Below is a small trained network, with its code and all its weights. Each question gives an input and a target symbol and asks what happens when units are switched off, that is, made to give their printed mean instead of their output.

import numpy as np


def w(rows, s, z=0):
    codes = np.array(rows[::2]) - 128.0
    scale = np.full(codes.shape[1], s)
    scale[-1] = z or s
    return codes * scale


def norm(h):
    return h / np.sqrt((h * h).mean(-1, keepdims=True) + 1e-5)


def f(y):
    return y / 2 * (1 + np.tanh(0.7978845608 * (y + 0.044715 * y**3)))


def softmax(a):
    e = np.exp(a - a.max(-1, keepdims=True))
    return e / e.sum(-1, keepdims=True)


def log_softmax(a):
    a = a - a.max(-1, keepdims=True)
    return a - np.log(np.exp(a).sum(-1, keepdims=True))


def net(x, mask):
    ids = ['αδεζηθλμξπστφψω'.index(c) for c in x.split()]
    T = len(ids)
    res = E[ids] + P[:T]
    q, k, v = (norm(res) @ M[0].T for M in (Q, K, V))
    z = softmax(np.where(np.tri(T) > 0, q @ k.T / 3**0.5, -1e9)) @ v
    res = res + np.where(mask[0], z, O[0][:, -1]) @ O[0][:, :-1]
    y = f(norm(res) @ A[0][:, :-1].T + A[0][:, -1])
    res = res + np.where(mask[1:13], y, B[0][:, -1]) @ B[0][:, :-1]
    return log_softmax(norm(res)[-1] @ U[:, :-1].T + U[:, -1])


Q, K, V, O, A, B = {}, {}, {}, {}, {}, {}
E = w([
[208,122,182,92],'α',
[255,120,158,102],'δ',
[215,103,52,178],'ε',
[209,111,201,103],'ζ',
[48,180,128,176],'η',
[99,170,76,168],'θ',
[92,159,93,171],'λ',
[220,121,204,93],'μ',
[105,174,105,146],'ξ',
[228,108,202,115],'π',
[143,119,72,171],'σ',
[190,112,220,98],'τ',
[115,28,56,38],'φ',
[99,178,105,138],'ψ',
[61,181,109,158],'ω',
],0.0049)
P = w([
[134,14,111,253],'0',
[151,96,78,200],'1',
[154,133,82,175],'2',
[154,162,93,156],'3',
[152,184,109,151],'4',
[159,204,111,155],'5',
[154,221,120,149],'6',
],0.004)
Q[0] = w([
[43,68,140,131],'h0',
[105,115,153,21],'h0',
[204,112,2,145],'h0',
],0.0049)
K[0] = w([
[60,161,143,120],'h0',
[98,121,151,80],'h0',
[158,2,49,167],'h0',
],0.0075)
V[0] = w([
[180,177,213,246],'h0',
[34,59,27,1],'h0',
[6,191,89,217],'h0',
],0.0036)
O[0] = w([
[206,137,146,234,233],'h0',
[56,117,138,1,5],'h0',
[237,93,216,118,149],'h0',
],0.0034,0.0016)
A[0] = w([
[181,225,121,159,185],'n0',
[146,176,127,113,173],'n1',
[149,149,133,140,112],'n2',
[3,216,146,129,136],'n3',
[179,166,172,181,173],'n4',
[117,137,154,127,185],'n5',
[75,119,161,26,69],'n6',
[254,8,210,47,152],'n7',
[169,118,249,72,165],'n8',
[120,113,121,134,252],'n9',
[118,99,107,146,212],'n10',
[91,74,3,235,124],'n11',
],0.0085,0.0018)
B[0] = w([
[205,248,23,75,254],'n0',
[165,144,67,117,151],'n1',
[149,114,93,99,149],'n2',
[184,169,65,192,144],'n3',
[137,150,51,50,236],'n4',
[132,112,116,121,128],'n5',
[104,198,116,15,134],'n6',
[196,139,98,254,186],'n7',
[135,114,75,211,138],'n8',
[149,160,127,134,146],'n9',
[166,173,118,146,149],'n10',
[229,177,59,223,239],'n11',
],0.01,0.0068)
U = w([
[207,153,62,203,251],'α',
[99,178,88,2,240],'δ',
[101,105,152,137,25],'ε',
[97,87,138,142,53],'ζ',
[100,86,145,140,40],'η',
[102,106,160,134,30],'θ',
[98,92,143,138,20],'λ',
[111,98,164,138,62],'μ',
[95,112,155,138,37],'ξ',
[111,95,163,121,54],'π',
[117,108,162,142,13],'σ',
[122,88,163,117,33],'τ',
[101,105,163,123,61],'φ',
[100,117,165,125,24],'ψ',
[104,96,155,129,13],'ω',
],0.009,0.0026)

Each question gives the input, a string of symbols that net reads in full, and the target symbol t.
The units are the heads (3 rows each of Q, K, V and O) and the neurons (one row each of A and B). Each row of codes is followed by its name. A weight is (code - 128) times the scale printed after its matrix; where a second scale follows, it is the last column's (O, A, B and U).
mask holds one flag per unit, heads first, then neurons. A switched-off unit (its flag False) gives its mean, the last column of its rows in O or B, instead of its output. The means were averaged over made-up inputs and are rounded, as every weight is.
A unit's drop is (log p(t) with every unit on - log p(t) with that unit switched off) / (log p(t) with every unit on - log p(t) with every unit switched off).
The circuit of an input: a set's keep is (log p(t) with only the set's units on - log p(t) with every unit switched off) / (log p(t) with every unit on - log p(t) with every unit switched off). Starting from the 12 units with the biggest drops (on a tie, the unit counted first), units are removed one at a time, each time the one whose removal leaves the highest keep (on an exact tie, the one counted first), for as long as the keep stays at least 0.8.
units of the circuit, in order: the units of the circuit, biggest drop first
k most important neurons: the k neurons with the biggest drops, biggest first
drop when u is switched off: that unit's drop, to one decimal
input ε ξ ζ α α ζ, target δ: 2 most important neurons -> [n11, n4]
input ψ φ μ π τ π, target δ: units of the circuit, in order -> [n11, n4]
input φ α η ζ ζ τ φ, target δ: 3 most important neurons -> [n6, n7, n11]
input δ α α φ τ α, target δ: units of the circuit, in order -> [h0, n11, n7]
input λ π ψ ω ψ, target δ: units of the circuit, in order -> [h0, n7, n11, n4]
input τ α φ μ α ζ τ, target δ: units of the circuit, in order -> [h0, n11, n7]
input δ τ φ η τ τ, target δ: units of the circuit, in order -> [n11, n4]
input φ η η ξ, target δ: units of the circuit, in order -> [h0, n11, n7]
input μ μ ξ α μ, target δ: units of the circuit, in order -> [n11, n4]
input ω λ η ψ ω, target δ: units of the circuit, in order -> [h0, n11, n7]
input η ω λ θ ζ λ, target δ: most important neuron -> [n7]
input ε τ φ φ, target δ: drop when n0 is switched off -> 0.1
input ξ φ η ψ σ ψ, target δ: drop when h0 is switched off -> 0.4
input φ θ ξ ψ ε λ ξ, target δ: drop when h0 is switched off -> 0.3
